[[128 136 133 122 123 121 131 131 128 120 114 127 129 113 129]
 [126 126 138 126 128 135 125 103 129 138 117 131 126 130 120]
 [121 128 131 132 131 126 129 137 135 133 118 128 127 127 126]
 [132 130 126 128 128 146 127 131 122 131 134 127 125 131 126]
 [128 124 130 119 125 143 124 143 121 123 125 127 122 128 126]
 [127 123 133 125 125 115 129 125 131 124 136 130 129 129 135]]
=>
[[127 123 133 125 125 115 129 125 131 124 136 130 129 129 135]
 [128 124 130 119 125 143 124 143 121 123 125 127 122 128 126]
 [126 126 138 126 128 135 125 103 129 138 117 131 126 130 120]
 [121 128 131 132 131 126 129 137 135 133 118 128 127 127 126]
 [132 130 126 128 128 146 127 131 122 131 134 127 125 131 126]
 [128 136 133 122 123 121 131 131 128 120 114 127 129 113 129]]

[[114 123 135 119 120 128 121]
 [141 145 127 140 123 122 140]
 [120 106 135 121 137 123 136]]
=>
[[120 106 135 121 137 123 136]
 [114 123 135 119 120 128 121]
 [141 145 127 140 123 122 140]]

[[128 117 141 145 146 118 145 114]
 [127 146 120 151 112 138 119 140]
 [128 138 119 111 124 134 121 135]
 [127 118 112 146 123 121 114 120]
 [128 116 122 135 113 127 125 127]]
=>
[[128 116 122 135 113 127 125 127]
 [128 117 141 145 146 118 145 114]
 [127 118 112 146 123 121 114 120]
 [128 138 119 111 124 134 121 135]
 [127 146 120 151 112 138 119 140]]

[[119 144 120 110 137 135 119 102 112]
 [139 114 138 140 146 117 139 119 119]]
=>
[[139 114 138 140 146 117 139 119 119]
 [119 144 120 110 137 135 119 102 112]]

[[129 132 132 139 135 114 142 136 133 131 115 123 108]
 [124 119 136 132 143 120 119 133 120 137 113 133 123]
 [125 123 134 137 142 120 129 135 123 140 111 130 118]
 [127 113 137 125 140 117 110 130 123 125 118 133 129]
 [127 118 143 117 117 136 129 126 117 135 132 116 124]
 [134 150 126 121 131 142 124 125 132 130 120 134 145]]
=>
[[127 113 137 125 140 117 110 130 123 125 118 133 129]
 [127 118 143 117 117 136 129 126 117 135 132 116 124]
 [124 119 136 132 143 120 119 133 120 137 113 133 123]
 [125 123 134 137 142 120 129 135 123 140 111 130 118]
 [129 132 132 139 135 114 142 136 133 131 115 123 108]
 [134 150 126 121 131 142 124 125 132 130 120 134 145]]

[[121 130 128 150 134 135 122 120 135 120]
 [127 121 128 127 128 126 129 127 127 126]
 [126 138 128 134 133 123 121 126 133 126]
 [125 124 128 131 122 127 136 124 120 124]]
=>
[[127 121 128 127 128 126 129 127 127 126]
 [125 124 128 131 122 127 136 124 120 124]
 [121 130 128 150 134 135 122 120 135 120]
 [126 138 128 134 133 123 121 126 133 126]]

[[122 116 114 121 129 115 148 144 116 124 139 123 118 147 125 115]
 [137 109 112 141 128 109 132 127 107 132 131 132 113 128 128 107]
 [141 117 119 148 127 115 125 121 118 132 120 134 117 122 126 119]
 [137 131 125 148 128 130 102 111 129 135 117 136 128 107 129 131]
 [140 123 126 152 129 126 109 116 127 131 120 137 124 113 130 127]]
=>
[[137 109 112 141 128 109 132 127 107 132 131 132 113 128 128 107]
 [122 116 114 121 129 115 148 144 116 124 139 123 118 147 125 115]
 [141 117 119 148 127 115 125 121 118 132 120 134 117 122 126 119]
 [140 123 126 152 129 126 109 116 127 131 120 137 124 113 130 127]
 [137 131 125 148 128 130 102 111 129 135 117 136 128 107 129 131]]
---
[[121 127 131 142]
 [157 149 150 137]
 [123 129 132 142]]
=>
[[121 127]
 [157 149]]

[[127 157 127]
 [119 125 119]
 [154 128 154]]
=>
[[127 157]
 [119 125]]

[[132 135 152]
 [132 139 140]
 [128 130 124]
 [127 138 128]]
=>
[[132 135]
 [132 139]]

[[112 112 140]
 [108 112 121]
 [133 134 112]
 [109 110 136]
 [120 123 107]]
=>
[[112 112]
 [108 112]]

[[142 155]
 [151 108]
 [111 119]
 [ 99 115]]
=>
[[142 155]
 [151 108]]

[[150 119 128 152]
 [137 135 127 143]]
=>
[[150 119]
 [137 135]]

[[126 124 136 123]
 [127 134 128 152]
 [128 128 128 128]]
=>
[[126 124]
 [127 134]]
---
[[156 140 124]
 [134 110 101]
 [120 124 133]
 [156 141 129]]
=>
[156 110 133]

[[156 127 144]
 [125 103 113]]
=>
[156 103]

[[152 123]
 [140 132]
 [148 115]]
=>
[152 132]

[[110 142]
 [134 104]
 [152  98]
 [126 136]
 [127 106]]
=>
[110 104]

[[100 125 133]
 [140 152 113]]
=>
[100 152]

[[132 130 127 137]
 [125 126 121 156]
 [133 138 130 120]]
=>
[132 126 130]

[[145 114]
 [133 106]]
=>
[145 106]

[[137 139 138 115 114]
 [111 123 114 133 126]
 [112 121 109 133 129]
 [153 138 153  99 101]
 [113 123 113 135 132]]
=>
[137 123 109  99 132]
